A = [-1.057, -0.792, 1.182, 0.558, -1.131, 1.406, -0.536, -0.402, 1.169]
A[0] = -1.057
A[4] = -1.131
A[5] = 1.406
A[3] = 0.558
A[7] = -0.402
A[2] = 1.182

a = [-346, 773, -800, -539, -555, 392, 36, -971, -462, 119, -246, -323, 253, 823]
a[0] -> -346
a[7] -> -971
a[4] -> -555
a[13] -> 823
a[11] -> -323
a[6] -> 36
a[10] -> -246

m = [-34 -54   1 -28 -26]
m[0]: -34
m[1]: -54

W = [[5, 4, 3, 6, 7, 1], [5, 6, 3, 4, 6, 1], [5, 4, 4, 8, 7, 1], [5, 9, 4, 3, 5, 7], [4, 2, 3, 3, 1, 5], [6, 3, 5, 8, 5, 2], [5, 1, 6, 2, 6, 5], [9, 4, 3, 5, 3, 3], [6, 6, 1, 8, 5, 5], [5, 6, 2, 3, 6, 2], [3, 7, 7, 6, 2, 4]]
W[0,0] -> 5
W[4,0] -> 4
W[1,4] -> 6
W[6,3] -> 2
W[8,1] -> 6
W[1,0] -> 5
W[:, 2] -> [3, 3, 4, 4, 3, 5, 6, 3, 1, 2, 7]
W[5,0] -> 6
W[8] -> [6, 6, 1, 8, 5, 5]
W[8,4] -> 5
W[0] -> [5, 4, 3, 6, 7, 1]
W[3,0] -> 5
W[0,2] -> 3
W[2,5] -> 1
W[:, 0] -> [5, 5, 5, 5, 4, 6, 5, 9, 6, 5, 3]
W[10,2] -> 7
W[9,5] -> 2
W[0,3] -> 6
W[6] -> [5, 1, 6, 2, 6, 5]
W[2,2] -> 4
W[:, 5] -> [1, 1, 1, 7, 5, 2, 5, 3, 5, 2, 4]
W[6,5] -> 5
W[3] -> [5, 9, 4, 3, 5, 7]
W[7] -> [9, 4, 3, 5, 3, 3]
W[5,4] -> 5
W[7,2] -> 3
W[8,0] -> 6
W[9,2] -> 2
W[5,3] -> 8

X =
[[ 80 198 181  70  32 117 185  52 155  69 226  89 194 192  64 184]
 [177  41  91 191 194 136  64 168  71 192   8 176  37  24 203  90]
 [ 85 131 142  76  93 159 161  99 103  76 144 141 172 151 128 143]
 [114  37  76 113 190 183 102 180  59 114  28 188 117  87 199  75]
 [108 109 109 105 135 138 122 138 116 105 113 132 140 129 129 109]
 [101  91  85  98 161 144 110 166 118  99  96 133 145 133 132  84]
 [ 91  54  63  85 192 177 107 192  84  86  56 167 150 123 166  62]
 [130 155 117 134 120  74 102 129 181 133 160  70 120 138  67 117]
 [139 138 108 145 135  76  91 141 173 145 139  79 106 123  80 108]
 [ 75 170 165  63  54 142 182  70 128  63 194 115 193 181  94 167]
 [106 108 100 104 143 134 115 147 125 104 113 124 141 133 123 100]
 [100  40  71  95 192 192 109 185  59  96  35 191 135 100 194  69]
 [ 73 153  86  64 132  99 121 160 193  65 183  61 194 205  44  85]
 [ 88  89  85  81 157 156 122 165 110  82  99 140 162 145 136  84]
 [150  27  68 158 213 160  69 192  65 158   2 185  69  47 205  67]]
Indices start at 0.
(0, 0) => 80
(3, 14) => 199
(5, 7) => 166
(0, 11) => 89
(11, 0) => 100
(14, 5) => 160
(3, 3) => 113
(13, 9) => 82
(4, 4) => 135
(7, 9) => 133
(8, 0) => 139
(8, 13) => 123
(8, 7) => 141
(1, 8) => 71
(7, 11) => 70
(12, 8) => 193
(5, 6) => 110
(5, 5) => 144
(12, 10) => 183
(6, 1) => 54
(13, 1) => 89
(11, 9) => 96
(6, 7) => 192
(3, 4) => 190
(0, 9) => 69
(12, 14) => 44
(4, 8) => 116
(4, 6) => 122
(6, 8) => 84
(13, 7) => 165
(6, 6) => 107
(13, 2) => 85
(12, 0) => 73
(0, 13) => 192
(9, 7) => 70
(6, 11) => 167

data =
[[-17  14   3 -52  -5]
 [  3  -7   2  10   4]
 [  8  -1   7  19  -4]
 [ -6 -41 -15   9  35]
 [  6  -8   3  18   3]
 [  6   3   7  10  -6]
 [  6   2   7  10  -5]
 [  1  -9   1   5   6]]
data[0, 0] = -17
data[5, 3] = 10
data[5, 0] = 6
data[7] = [1, -9, 1, 5, 6]
data[3, 0] = -6
data[:, 4] = [-5, 4, -4, 35, 3, -6, -5, 6]
data[2] = [8, -1, 7, 19, -4]
data[5] = [6, 3, 7, 10, -6]
data[6, 3] = 10
data[1] = [3, -7, 2, 10, 4]
data[7, 0] = 1
data[3, 3] = 9
data[1, 1] = -7
data[6, 0] = 6
data[6, 4] = -5
data[3, 2] = -15
data[0, 3] = -52
data[:, 2] = [3, 2, 7, -15, 3, 7, 7, 1]
data[5, 2] = 7
data[6, 1] = 2
data[3] = [-6, -41, -15, 9, 35]
